Moves between points:
* | $ ~ * § ! ^
Pez | Nol Dis Dod Mag Nur Zek
Pim | Dod Nur Zon Lev Sep Sir
Zem | Zon Sep Fel Mir Buk Vov
Mub | Bam Der Ror Mut Bas Bil
Naz | Fel Buk Zot Gid Mit Bet
Zas | Niz Bil Mag Bam Mik Bas
Zek | Bif Ror Zov Det Nol Mag
Gid | Buk Vaz Mit Vov Saz Zem
Dod | Sir Pez Vov Nur Pim Zov
Sir | Zov Nol Vaz Pez Dod Lev
Mir | Sep Zov Buk Sir Vaz Pim
Fel | Bet Zem Tep Buk Naz Saz
Bas | Mub Mut Det Fam Niz Bam
Vov | Vaz Dod Saz Pim Zon Mir
Sep | Pim Lev Zem Zov Mir Dod
Lop | Mit Saz Mut Bet Nam Naz
Niz | Bas Fam Dis Bil Zas Mub
Mit | Naz Gid Der Saz Lop Fel
Lev | Nur Bif Sep Zek Zov Pez
Mut | Der Lop Bas Nam Fam Zot
Tep | Nam Fel Bil Naz Zot Lop
Zov | Lev Zek Mir Nol Sir Nur
Der | Zot Mit Mub Lop Mut Tep
Zot | Tep Naz Bam Mit Der Nam
Zon | Vov Pim Bet Sep Zem Vaz
Det | Ror Bas Nol Niz Dis Mik
Nam | Lop Bet Fam Fel Tep Mit
Bil | Fam Tep Zas Zot Bam Mut
Ror | Mik Mub Zek Bas Det Zas
Bif | Mag Mik Lev Ror Zek Dis
Buk | Zem Mir Naz Vaz Gid Zon
Vaz | Mir Sir Gid Dod Vov Sep
Saz | Gid Vov Lop Zon Bet Buk
Nur | Pez Mag Pim Bif Lev Nol
Nol | Zek Det Sir Dis Pez Bif
Fam | Mut Nam Niz Tep Bil Der
Bet | Saz Zon Nam Zem Fel Gid
Mik | Zas Bam Bif Mub Ror Niz
Mag | Dis Zas Nur Mik Bif Det
Bam | Bil Zot Mik Der Mub Fam
Dis | Det Niz Pez Zas Mag Ror

In the rows, zero is written as 568.

The rows follow the links: the fewer symbols apart two points are, the more alike their rows tend to be.

Each row is also shifted at random along 2 hidden directions that mean nothing.

Each row, then its point:
[ 501  590  608  754  483  632  756  594  474  724  628  706  350  641  556  670  572  752  552  612  679  549  637  501  636  522  529  648  691  784  440  465  598  595  567  615  573  487  423]: Nol
[ 330  616  585  535  571  660  668  586  542  665  421  580  683  423  426  524  573  491  506  584  487  682  658  604  589  496  587  551  456  557  741  677  610  487  473  547  513  582  656]: Tep
[ 368  636  592  486  762  541  548  619  499  527  550  491  677  676  562  511  477  561  431  454  639  517  596  573  517  640  505  503  590  649  635  477  509  544  673  641  563  599  554]: Mir
[ 199  618  630  493  829  629  759  590  426  715  495  496  775  506  495  440  399  558  433  498  623  582  748  750  660  431  477  410  485  756  759  580  447  421  575  614  470  488  590]: Saz
[ 779  498  592  575  471  636  646  597  592  472  557  674  558  571  564  576  670  628  756  513  539  632  660  471  480  586  555  655  422  582  504  630  659  577  490  600  596  651  617]: Bam
[ 681  593  567  544  576  431  382  624  694  428  548  509  536  672  632  571  544  563  514  505  578  516  419  440  476  740  560  626  742  486  519  482  580  635  668  611  594  579  546]: Pim
[ 691  521  606  609  449  670  667  641  650  515  452  703  531  492  497  598  616  621  727  532  518  664  681  452  516  568  539  652  463  605  529  666  665  566  457  627  566  585  626]: Mut
[ 379  632  610  549  722  563  604  644  521  556  525  560  607  688  567  540  487  620  453  445  661  516  630  511  510  645  454  537  626  712  569  475  548  547  650  678  575  573  512]: Sep
[ 489  632  499  632  480  557  510  506  491  662  684  558  462  614  590  662  650  540  484  689  573  525  467  585  633  562  641  586  673  547  518  496  582  581  613  492  582  578  497]: Zek
[ 679  515  589  568  504  701  703  556  471  509  642  653  570  605  584  596  667  667  724  514  602  581  701  535  522  542  548  608  380  658  495  605  607  559  508  610  603  666  584]: Bas
[ 564  583  497  527  532  643  538  446  404  598  773  532  574  629  627  616  670  523  561  652  565  527  553  664  595  565  653  536  478  528  535  542  549  579  588  483  628  697  564]: Ror
[ 472  640  519  614  492  506  419  519  570  608  608  534  473  646  585  642  626  524  430  646  550  516  408  532  583  629  634  602  746  444  540  492  585  633  641  497  588  586  515]: Nur
[ 709  498  644  597  689  489  650  673  676  554  489  552  571  513  594  487  406  636  660  483  642  554  643  620  638  509  481  514  615  689  551  571  493  526  558  639  514  430  554]: Gid
[ 516  604  523  665  514  622  647  493  424  680  727  620  457  631  595  630  615  634  538  648  649  532  584  608  649  516  586  580  609  649  492  480  579  576  592  526  597  567  461]: Mag
[ 397  595  611  571  543  750  757  629  516  635  420  663  641  477  420  546  599  590  569  531  537  675  761  546  544  487  534  586  403  648  664  671  633  499  459  613  528  599  627]: Der

The symbols that take the first to the second take the third to the fourth, perhaps in another order. What is the fourth?
Answer with the point's name.
[ 394  604  566  496  537  678  586  553  540  594  450  597  706  456  448  545  622  482  521  588  462  675  628  575  541  541  596  570  419  487  705  667  622  504  488  548  536  651  693]
to [ 642  538  576  538  567  450  462  563  743  567  464  508  622  373  531  513  499  450  581  619  487  596  473  658  622  529  628  516  610  433  679  660  525  544  540  476  497  472  661]
as [ 442  585  581  506  533  730  653  573  502  561  491  621  697  519  490  545  646  533  593  531  509  641  698  564  491  548  583  582  376  553  643  650  645  529  490  577  555  676  634]
to Lop

[ 374  595  616  476  809  548  647  607  512  589  514  488  735  559  557  453  419  538  476  493  637  541  659  706  639  511  474  424  533  686  679  541  463  475  598  632  523  509  587]
to [ 440  587  628  512  790  561  656  652  501  565  543  522  680  622  581  472  415  584  522  445  664  526  679  630  588  560  462  470  550  729  620  524  466  521  616  683  541  514  542]
as [ 616  583  552  448  724  432  371  592  644  422  555  421  680  642  649  519  494  510  508  477  579  502  459  565  504  696  564  521  645  474  599  523  509  601  674  586  581  585  602]
to Sep

[ 663  556  483  526  501  576  476  423  481  553  800  520  572  606  660  622  709  514  606  676  534  490  477  632  578  581  678  550  505  447  509  562  574  618  593  464  652  683  576]
to [ 587  568  494  518  531  601  508  441  425  538  775  514  604  628  631  595  700  510  605  637  557  524  524  647  542  591  666  538  441  467  530  577  567  586  568  490  624  713  599]
as [ 230  694  550  636  579  659  638  529  403  748  628  579  507  654  519  634  578  601  371  641  636  553  591  558  631  533  559  564  661  665  573  475  578  553  601  540  556  579  462]
to Nol

[ 786  484  569  671  456  628  699  537  477  582  735  660  397  635  665  652  642  707  740  594  651  517  631  567  601  514  561  606  518  680  389  548  579  615  534  577  627  578  463]
to [ 704  512  535  538  517  641  586  507  481  493  710  591  591  618  623  598  678  575  698  562  554  553  608  561  525  574  598  587  398  551  512  589  586  587  531  544  623  688  598]
as [ 486  625  599  627  618  544  598  649  570  568  528  612  483  696  568  608  530  682  482  488  663  539  590  421  532  662  466  618  699  691  513  444  579  593  654  686  580  550  465]
to Lev

[ 397  641  468  546  534  557  425  394  418  650  773  461  594  605  603  644  665  461  422  720  522  503  438  680  623  557  691  511  577  430  607  533  525  574  639  407  611  661  548]
to [ 706  524  523  516  498  619  522  474  490  476  709  579  615  599  612  585  718  542  670  586  543  562  562  577  498  586  619  589  404  483  516  596  593  577  542  539  625  710  604]
as [ 327  655  571  596  639  583  556  601  501  626  550  572  536  690  541  620  547  603  386  535  619  555  557  464  529  630  530  596  695  636  572  453  578  581  662  635  560  585  500]
to Zek

[ 409  628  593  498  709  510  497  619  546  521  541  489  646  694  587  518  508  567  421  453  618  514  558  518  493  687  505  526  654  585  601  486  540  563  661  626  581  605  545]
to [ 711  507  640  578  688  489  604  686  652  459  499  560  547  630  643  500  420  685  655  417  669  520  614  506  550  622  441  538  645  718  487  519  507  566  622  702  546  470  517]
as [ 608  519  642  634  558  584  718  657  680  641  407  634  539  402  482  524  466  618  650  557  561  642  645  601  638  458  529  560  570  656  617  652  570  506  472  608  500  412  601]
to Tep

[ 985  436  617  669  433  450  545  667  883  521  407  650  418  398  564  535  486  602  780  589  516  616  502  495  601  536  574  635  666  522  506  689  592  624  484  568  530  383  617]
to [ 539  539  644  550  729  520  665  636  595  628  486  531  638  474  560  466  409  585  578  521  616  588  624  676  653  472  494  483  561  670  630  583  478  506  567  614  518  421  571]
as [ 478  591  552  385  788  452  374  544  598  505  569  377  791  548  616  445  460  398  452  544  538  531  475  706  561  625  581  419  566  446  722  572  435  552  666  512  553  567  638]
to Mir

[ 522  553  631  516  740  513  634  626  576  577  502  510  657  511  575  472  394  564  560  503  617  549  637  658  636  483  500  452  563  662  635  572  468  502  585  629  514  477  577]
to [ 712  507  618  552  705  467  569  620  678  512  518  518  605  531  633  475  419  591  639  479  614  547  566  614  604  559  501  508  608  622  577  566  469  543  615  611  539  469  571]
as [ 808  490  600  607  411  571  551  624  773  492  412  649  520  430  507  584  601  569  718  567  476  656  536  476  518  576  590  662  551  475  553  690  669  589  444  570  552  534  651]
to Tep

[ 631  516  688  588  720  550  751  721  560  549  508  621  534  645  608  518  411  751  628  403  729  531  717  497  558  575  394  544  623  812  510  500  501  544  630  752  540  443  503]
to [ 756  489  605  566  620  438  550  626  744  542  470  529  565  447  597  473  425  536  661  558  559  569  519  630  642  514  560  528  621  550  587  632  498  548  554  556  524  432  622]
as [ 538  575  588  563  543  560  594  601  693  607  441  576  614  401  484  521  514  494  566  613  482  641  577  629  606  494  573  556  537  507  676  666  583  514  493  535  504  506  637]
to Fam

[ 519  613  565  491  674  469  426  609  616  468  555  465  625  678  606  542  526  534  455  481  600  527  485  522  484  718  528  556  673  503  585  492  531  599  671  615  604  594  561]
to [ 517  585  606  516  724  506  521  643  572  468  543  509  615  680  614  521  494  593  490  437  635  519  555  522  513  671  510  537  625  624  567  490  525  582  661  646  583  568  551]
as [ 485  571  588  519  536  730  706  575  473  551  529  645  667  554  492  570  639  571  612  532  544  659  725  554  497  538  557  594  352  623  620  627  625  522  485  615  580  692  626]
to Bam

[ 453  614  581  514  701  518  475  629  533  511  539  496  628  675  592  551  506  580  448  462  623  530  548  511  498  681  499  554  656  621  585  477  540  574  656  635  574  605  552]
to [ 789  516  580  510  689  403  427  612  713  411  531  476  615  589  647  491  445  555  617  492  571  516  491  578  538  646  530  520  646  524  548  555  493  588  616  625  572  500  600]
as [ 639  566  496  614  479  562  532  464  497  616  753  561  464  618  636  645  669  577  593  666  591  497  499  606  615  539  640  579  587  541  470  513  561  594  592  484  608  588  518]
to Nol

[ 615  524  625  595  545  547  643  613  708  623  419  607  558  408  505  531  476  558  625  598  530  632  611  583  610  486  551  564  580  592  633  641  556  541  499  563  491  437  607]
to [ 463  608  543  438  631  476  379  513  689  583  494  398  739  380  508  492  503  337  451  662  415  603  448  731  614  542  670  477  579  332  780  685  514  552  552  435  510  554  709]
as [ 556  571  495  501  548  657  560  456  412  536  753  521  667  611  598  584  712  518  596  606  559  555  576  645  542  555  632  535  388  522  574  578  572  572  564  508  627  729  601]
to Niz

[ 784  520  498  627  444  537  469  449  531  562  782  569  466  627  670  635  661  573  661  675  560  490  484  591  594  559  665  605  582  491  450  553  566  631  581  482  651  615  540]
to [ 528  551  559  585  568  730  727  502  346  587  749  625  577  634  604  605  669  648  623  578  644  544  691  612  589  492  574  550  412  681  509  561  574  528  545  576  617  659  529]
as [ 333  639  535  646  548  653  677  490  376  743  716  586  494  643  548  659  614  625  450  656  638  535  609  634  660  483  585  563  613  668  550  490  559  543  593  517  591  595  480]
to Dis

